Here is a tiny trained network, its code and every weight. The questions are about switching its units off for an input and a class, where a switched-off unit gives its printed mean instead of its output.

import numpy as np


def w(rows, s, z=0):
    codes = np.array(rows[::2]) - 128.0
    scale = np.full(codes.shape[1], s)
    scale[-1] = z or s
    return codes * scale


def norm(h):
    return h / np.sqrt((h * h).mean(-1, keepdims=True) + 1e-5)


def f(y):
    return y / 2 * (1 + np.tanh(0.7978845608 * (y + 0.044715 * y**3)))


def log_softmax(a):
    a = a - a.max(-1, keepdims=True)
    return a - np.log(np.exp(a).sum(-1, keepdims=True))


def net(x, mask):
    res = np.array(x, float).reshape(1, 6) / 4 @ E
    u = 0
    for l in range(2):
        y = f(norm(res) @ A[l][:, :-1].T + A[l][:, -1])
        res = res + np.where(mask[u : u + 9], y, B[l][:, -1]) @ B[l][:, :-1]
        u += 9
    return log_softmax(norm(res)[-1] @ U[:, :-1].T + U[:, -1])


A, B = {}, {}
E = w([
[219,175,177,179,126,160],'x0',
[120,172,153,2,103,215],'x1',
[114,87,169,120,152,162],'x2',
[152,187,85,132,95,135],'x3',
[52,70,58,174,137,87],'x4',
[101,175,37,112,80,195],'x5',
],0.0091)
A[0] = w([
[174,155,255,87,130,126,24],'L0N1',
[178,195,66,136,131,166,76],'L0N2',
[175,198,119,169,125,157,1],'L0N3',
[98,140,90,81,114,148,72],'L0N4',
[156,131,120,137,123,151,97],'L0N5',
[106,123,161,68,135,205,50],'L0N6',
[133,186,46,89,137,120,2],'L0N7',
[101,201,61,110,117,156,41],'L0N8',
[134,132,125,122,136,134,64],'L0N9',
],0.02,0.0054)
B[0] = w([
[223,99,166,61,140,47,255],'L0N1',
[154,204,75,178,87,143,205],'L0N2',
[146,251,100,218,164,177,188],'L0N3',
[100,66,168,95,80,129,193],'L0N4',
[132,170,137,124,134,127,140],'L0N5',
[37,155,149,148,199,192,229],'L0N6',
[149,30,103,78,58,122,177],'L0N7',
[155,105,134,88,33,92,209],'L0N8',
[147,144,193,114,103,150,117],'L0N9',
],0.026,0.0097)
A[1] = w([
[62,136,184,116,165,191,46],'L1N1',
[123,131,152,173,176,140,73],'L1N2',
[249,145,215,47,237,119,2],'L1N3',
[125,100,209,111,133,116,76],'L1N4',
[43,134,181,111,188,224,25],'L1N5',
[236,159,161,64,93,128,205],'L1N6',
[163,169,166,138,174,138,37],'L1N7',
[101,45,72,226,196,49,231],'L1N8',
[104,129,122,103,154,169,90],'L1N9',
],0.016,0.0028)
B[1] = w([
[109,140,188,158,141,146,160],'L1N1',
[109,92,131,111,105,115,146],'L1N2',
[164,115,149,59,187,2,254],'L1N3',
[134,192,118,144,149,171,169],'L1N4',
[84,168,163,121,166,172,174],'L1N5',
[146,98,147,148,217,124,224],'L1N6',
[164,47,157,110,93,101,163],'L1N7',
[92,106,63,168,158,118,249],'L1N8',
[156,96,174,167,113,152,134],'L1N9',
],0.027,0.013)
U = w([
[228,241,83,196,98,187,116],'0',
[152,62,100,79,8,166,228],'1',
[81,78,34,200,177,128,27],'2',
[213,136,178,95,232,68,196],'3',
[57,137,227,109,162,235,3],'4',
],0.015,0.0014)

Each question gives the input, the list of numbers given to net, and the class t.
The units are the neurons (one row each of A and B). Each row of codes is followed by its name. A weight is (code - 128) times the scale printed after its matrix; where a second scale follows, it is the last column's (A, B and U).
mask holds one flag per neuron, layer by layer. A switched-off neuron (its flag False) gives its mean, the last column of its row in B, instead of its output. The means were averaged over made-up inputs and are rounded, as every weight is.
A unit's drop is (log p(t) with every unit on - log p(t) with that unit switched off) / (log p(t) with every unit on - log p(t) with every unit switched off).
The circuit of an input: a set's keep is (log p(t) with only the set's units on - log p(t) with every unit switched off) / (log p(t) with every unit on - log p(t) with every unit switched off). Starting from the 12 units with the biggest drops (on a tie, the unit counted first), units are removed one at a time, each time the one whose removal leaves the highest keep (on an exact tie, the one counted first), for as long as the keep stays at least 0.8.
circuit, biggest first: the units of the circuit, biggest drop first
unit that matters most: the unit with the biggest drop
top k neurons: the k neurons with the biggest drops, biggest first
k most important neurons of layer l: the k neurons of layer l with the biggest drops, biggest first
drop of u: that unit's drop, to one decimal
input [-7,-6,4,4,7,6], class 1: circuit, biggest first : [L1N6, L0N3]
input [3,8,-6,6,1,5], class 1: unit that matters most : L0N7
input [2,-5,-3,-8,1,-7], class 2: circuit, biggest first : [L1N8, L0N1]
input [2,-3,-1,3,2,7], class 0: top 2 neurons : [L0N2, L0N3]
input [2,-4,-7,-2,0,-2], class 2: top 2 neurons : [L0N1, L0N6]
input [5,-7,8,5,-7,4], class 0: top 2 neurons : [L0N3, L0N2]
input [1,-5,-8,5,-1,-5], class 0: 2 most important neurons of layer 1 : [L1N3, L1N6]
input [5,3,0,7,6,5], class 0: top 2 neurons : [L0N2, L0N3]
input [7,4,7,-6,8,-1], class 4: top 2 neurons : [L0N6, L0N1]
input [-5,-2,3,-6,1,5], class 4: top 4 neurons : [L0N1, L0N8, L0N7, L0N2]
input [-8,8,-7,-2,5,-1], class 1: drop of L0N7 : 0.1
input [-1,-1,-6,0,1,1], class 1: drop of L1N5 : 0.0
input [4,-1,-1,2,7,-7], class 2: drop of L0N1 : 0.9
input [-4,8,-8,-8,-5,2], class 4: circuit, biggest first : [L0N6]
